Below is a small trained network, with its code and all its weights. Each question gives an input and a target symbol and asks what happens when units are switched off, that is, made to give their printed mean instead of their output.

import numpy as np


def w(rows, s, z=0):
    codes = np.array(rows[::2]) - 128.0
    scale = np.full(codes.shape[1], s)
    scale[-1] = z or s
    return codes * scale


def norm(h):
    return h / np.sqrt((h * h).mean(-1, keepdims=True) + 1e-5)


def f(y):
    return y / 2 * (1 + np.tanh(0.7978845608 * (y + 0.044715 * y**3)))


def softmax(a):
    e = np.exp(a - a.max(-1, keepdims=True))
    return e / e.sum(-1, keepdims=True)


def log_softmax(a):
    a = a - a.max(-1, keepdims=True)
    return a - np.log(np.exp(a).sum(-1, keepdims=True))


def net(x, mask):
    ids = ['ΘΨδεζλπτ'.index(c) for c in x.split()]
    T = len(ids)
    res = E[ids] + P[:T]
    r = norm(res)
    for j in range(2):
        rows = slice(2 * j, 2 * j + 2)
        q, k, v = (r @ M[0][rows].T for M in (Q, K, V))
        z = softmax(np.where(np.tri(T) > 0, q @ k.T / 2**0.5, -1e9)) @ v
        o = O[0][rows]
        res = res + np.where(mask[j], z, o[:, -1]) @ o[:, :-1]
    y = f(norm(res) @ A[0][:, :-1].T + A[0][:, -1])
    res = res + np.where(mask[2:14], y, B[0][:, -1]) @ B[0][:, :-1]
    return log_softmax(norm(res)[-1] @ U[:, :-1].T + U[:, -1])


Q, K, V, O, A, B = {}, {}, {}, {}, {}, {}
E = w([
[136,180,224,102],'Θ',
[95,137,115,84],'Ψ',
[118,82,108,127],'δ',
[117,138,87,87],'ε',
[138,101,84,119],'ζ',
[86,106,3,135],'λ',
[177,154,191,83],'π',
[70,122,85,205],'τ',
],0.02)
P = w([
[180,2,161,150],'0',
[199,145,71,149],'1',
[196,170,79,154],'2',
[194,174,77,145],'3',
[55,125,83,101],'4',
[34,155,95,96],'5',
[23,186,103,70],'6',
],0.0088)
Q[0] = w([
[25,43,189,72],'head 1',
[22,182,114,225],'head 1',
[102,195,128,254],'head 2',
[44,171,90,211],'head 2',
],0.024)
K[0] = w([
[243,186,70,99],'head 1',
[135,247,97,233],'head 1',
[114,169,189,252],'head 2',
[23,239,151,175],'head 2',
],0.021)
V[0] = w([
[251,129,145,159],'head 1',
[113,116,192,146],'head 1',
[124,122,75,119],'head 2',
[57,145,106,162],'head 2',
],0.027)
O[0] = w([
[247,188,60,131,125],'head 1',
[146,69,133,231,44],'head 1',
[157,61,162,113,254],'head 2',
[170,65,108,186,195],'head 2',
],0.016,0.0091)
A[0] = w([
[144,179,121,134,90],'neuron 1',
[114,113,107,160,66],'neuron 2',
[176,136,171,143,125],'neuron 3',
[85,108,123,116,2],'neuron 4',
[160,138,206,166,69],'neuron 5',
[57,168,32,152,94],'neuron 6',
[126,86,82,105,109],'neuron 7',
[42,127,56,200,136],'neuron 8',
[154,171,244,126,54],'neuron 9',
[126,138,111,130,83],'neuron 10',
[164,121,121,154,41],'neuron 11',
[170,201,251,151,166],'neuron 12',
],0.03,0.0045)
B[0] = w([
[130,72,157,152,184],'neuron 1',
[124,116,91,123,179],'neuron 2',
[85,123,149,105,170],'neuron 3',
[119,117,72,135,174],'neuron 4',
[170,198,118,107,157],'neuron 5',
[199,205,56,72,134],'neuron 6',
[145,166,83,141,235],'neuron 7',
[40,90,234,86,250],'neuron 8',
[182,208,144,104,227],'neuron 9',
[142,119,135,133,119],'neuron 10',
[93,149,154,139,167],'neuron 11',
[137,197,139,2,253],'neuron 12',
],0.046,0.0076)
U = w([
[234,10,155,46,7],'Θ',
[126,202,110,209,190],'Ψ',
[155,239,197,40,108],'δ',
[52,249,88,177,57],'ε',
[101,138,74,88,36],'ζ',
[129,92,18,163,94],'λ',
[210,122,171,173,105],'π',
[71,69,149,115,254],'τ',
],0.013,0.0062)

Each question gives the input, a string of symbols that net reads in full, and the target symbol t.
The units are the heads (2 rows each of Q, K, V and O) and the neurons (one row each of A and B). Each row of codes is followed by its name. A weight is (code - 128) times the scale printed after its matrix; where a second scale follows, it is the last column's (O, A, B and U).
mask holds one flag per unit, heads first, then neurons. A switched-off unit (its flag False) gives its mean, the last column of its rows in O or B, instead of its output. The means were averaged over made-up inputs and are rounded, as every weight is.
A unit's drop is (log p(t) with every unit on - log p(t) with that unit switched off) / (log p(t) with every unit on - log p(t) with every unit switched off).
The circuit of an input: a set's keep is (log p(t) with only the set's units on - log p(t) with every unit switched off) / (log p(t) with every unit on - log p(t) with every unit switched off). Starting from the 12 units with the biggest drops (on a tie, the unit counted first), units are removed one at a time, each time the one whose removal leaves the highest keep (on an exact tie, the one counted first), for as long as the keep stays at least 0.8.
units of the circuit, in order: the units of the circuit, biggest drop first
most important unit: the unit with the biggest drop
top k neurons: the k neurons with the biggest drops, biggest first
drop of u: that unit's drop, to one decimal
input τ τ δ, target λ: units of the circuit, in order : neuron 8; neuron 12; neuron 9
input τ Θ Ψ τ τ ζ ε, target λ: units of the circuit, in order : neuron 8; neuron 12; neuron 9
input Ψ Θ ε, target τ: units of the circuit, in order : head 1; neuron 12
input Θ τ ε Ψ, target Ψ: most important unit : neuron 12
input τ Ψ τ Ψ ε, target τ: units of the circuit, in order : neuron 9; neuron 12
input Ψ π τ λ Ψ ζ, target λ: units of the circuit, in order : neuron 8; neuron 12
input Ψ τ τ Θ δ τ ζ, target Ψ: units of the circuit, in order : neuron 8; neuron 12; head 1
input δ ζ Ψ, target ε: top 2 neurons : neuron 12; neuron 8
input π π Ψ, target π: units of the circuit, in order : head 1; neuron 12
input Ψ δ π δ τ ε, target π: units of the circuit, in order : head 1; neuron 12; neuron 1
input τ τ Ψ, target λ: units of the circuit, in order : neuron 8; neuron 12; neuron 9
input δ ζ ζ δ, target ε: top 3 neurons : neuron 12; neuron 8; neuron 9
input Ψ τ π Ψ Θ Ψ, target π: units of the circuit, in order : head 1; neuron 12; neuron 1
input Ψ Θ Θ Θ δ, target Ψ: top 2 neurons : neuron 8; neuron 12
input π τ Θ δ ε Ψ, target Ψ: top 3 neurons : neuron 8; neuron 12; neuron 11
input π τ ζ ε, target π: units of the circuit, in order : head 1; neuron 12
input τ τ Ψ τ τ τ ζ, target λ: top 3 neurons : neuron 8; neuron 12; neuron 4
input π Θ τ ζ, target π: top 3 neurons : neuron 12; neuron 8; neuron 1
input τ Ψ Θ Θ ε ζ, target Ψ: most important unit : neuron 7
input τ δ Ψ λ τ λ, target τ: drop of neuron 3 : 0.0
input τ π τ λ, target τ: drop of head 2 : 0.2
